[100 = 0]
[116 120  97  88  97 105 107  94 114  94  92  96  88 101 108 100] : <15>
[123 101 112 110  97 125 102 118 111 100  89  92  82  98 116  90] : <15>
[106  91 119 133 102 112  99 118  90 114  93  87 106  97 118  90] : <11>
[ 84  74 123 102  92 109  94 103  97 108  98 110  91  87 112  95] : <11>
[ 91 111  93  97 101  88 109  90  93 109  95  97 113  99 101 109] : <11>
[ 93 100  97 107 100  96 111 106  96 109  96  94 110  99 104 108] : <15>
[ 81  96 101  98 104  92 104 109 104 111  93 100 103  93 105 110] : <15>
[107 109  97 112 100  97 114  99  91 110  97  87 115 106 100 102] : <15>
[121 103  96 126  99 108 117 106  89 111  98  79 114 110  99  97] : <15>
[131 121  99  97  93 110 111  98 105  98  92  93  87 104 108  95] : <13>
[113 109 100  97 100 109 102 104 115  95  89  93  86 100 109  98] : <15>
[114  96 112 109  84 106 112  79  77 108 101  91 108  97 103  86] : <11>
[113 101  92  78 117 101  98  80  47  84 102  93 108 113 117  95] : <11>
[137 106 105 120 101 125 107 108 109  97  94  82  93 110 108  87] : <15>
[ 83  86 104 108 103 104 104 125 107 113  91  97  98  92 107 106] : <15>
[115 103 105 101  91 106 110  69  80 100 107  97 111 109  95  93] : <15>
[103  94 113 103  87 104 111  79  78 108 100  95 107  95 104  90] : <11>
[131  97 103 141 115 145  98  97 110  90  98  61 112 120 105  81] : <11>
[ 95  97  93 104 100  98 113 113 102 111  96  90 106  99 101 110] : <13>
[ 87 101  95  98 103  91 108 103 101 109  94  96 107  96 100 112] : <15>
[143 140  82  87  90 102 124  77  96  93  94  89  97 112  98 100] : <13>
[101  91  92  76 117  96  94 110 102 106  97 105 102  88  94  87] : <13>
[108 125  98 100 100  80 106  70  78 105  97  90 124 105 104 102] : <11>
[114  86 102  95 118 110  95 125  91 107  97  97 101  93 101  78] : <13>
[ 83  99  84  45 119  74  94  85  91  97  97 114 103  89 101 102] : <15>
[116 112 102  93  94 110 104 109 110  98  90  99  79  98 112  96] : <13>
[117  94  96  95 116 111  99 106  74  99  99  94 104 102 108  79] : <11>
[101  94  93  73 117  92  94  93  74  94  98 102 104  99 110  93] : <11>
[ 92 118 112  99 105  76  89  71  82 105  93 100 114  92 117  98] : <11>
[ 69  95  95  84 104  84 103 109 108 110  91 107 100  89 103 118] : <15>
[112  85 102  91 117 114  92 106  58  89  99  93 101 105 120  87] : <11>
[101 100  99 110 101  95 110 104  93 111  95  90 109 100 102 105] : <15>
[ 98 116 106 110 101  88 100  86  84 108  96  92 116 101 110  98] : <11>
[ 98  93 111 103  95 109 102  86  91  99 107 106 102 107  99  97] : <15>
[ 87  82 108 114 104 108 102 129 107 115  92  96  95  91 110 106] : <13>
[104  98 106  98 104 114  95 110 123  95  89  97  84  96 115 100] : <15>
[107 121  98  71  91  92 109 102 114  98  87 112  72  91 111 104] : <13>
[105  99 106 106  99 115 101  79  93  96 112 108 105 121  89 101] : <13>
[105  75 129 120  87 119 102 104  82 111  98  95  97  91 111  83] : <11>
[ 88  83 118 103  96 111  96  95  96 103 104 110  94 100 103  96] : <15>
[ 99 105 107 117 102  99 103 102  87 111  94  88 108  99 109  97] : <11>
[108  86 100  88 119 106  93 109  80  99  97  99 100  98 109  85] : <11>
[ 90  78 121  93  88 102 100  96  91 109  95 107  95  84 112  92] : <11>
[100  85 100  80 118 105  92 107  83  98  98 103  99  93 111  89] : <11>
[110 122 104  81  92 104 105 109 114 100  87 108  74  92 114 102] : <13>
[ 95 105 103 105 102  95 103 101  93 110  94  96 109  98 106 102] : <11>
[122 103 112 107  93 120 104 122 112 102  86 101  72  95 120  95] : <13>
[ 56 102  90  47 111  78  86  87 138  87  86 118  84  83 111 123] : <11>
[110 123  92  75  95  97 107  92 114  94  90 102  86  97 108 106] : <13>
[ 73  84 121 100 110 124  80 115 113  95 110 127  86 110  98 104] : <13>
[108  89 115 110  92 111 104  88  86 105 103  99 105 101 103  91] : <15>
[ 91 116  98  95 102  81 103  83  94 105  95  99 114  97 105 108] : <11>
[137 123 100 100  90 112 114 103 101 100  89  93  83 105 107  96] : <13>
[163  77 135 189  99 173 104 124  76 107 117  71 101 137  96  61] : <13>
[121 116  91  99 104 108 107  81 112  89  96  84 103 111 103  98] : <11>
[ 95  89 109 123 101 108 105 121  99 112  93  91 101  98 107 100] : <15>
[121 103 109  97  93 118 106 120 110 102  87 101  74  95 116  92] : <13>
[ 84 106  95  89 105  82 106  96 102 109  95 101 109  96 104 114] : <15>
[115 110 101  95 100 110 104  99 114  96  91  92  88 103 109  97] : <15>
[102  87  97  84 118 102  93 114  92 104  97 104 100  93 103  85] : <13>
[116  90 100  90 116 107  92 104  73  96 100  96 105 101 113  83] : <11>
[ 94  70 128 118  97 122  90 111  99 105 102 109  90  99 108  90] : <15>
[ 98  91  97 117 100 107 116 121 104 114  94  89 102 102 110 107] : <13>
[ 92  85 117  97 105 118  88 132 127 102  84 102  73  85 125  97] : <15>
[ 96  16 174 182 102 178  69 192 109 121  96 103  59  88 134  64] : <13>
[ 90 100 104  89 102 104  98  77  98  94 111 116 101 113  90 107] : <13>
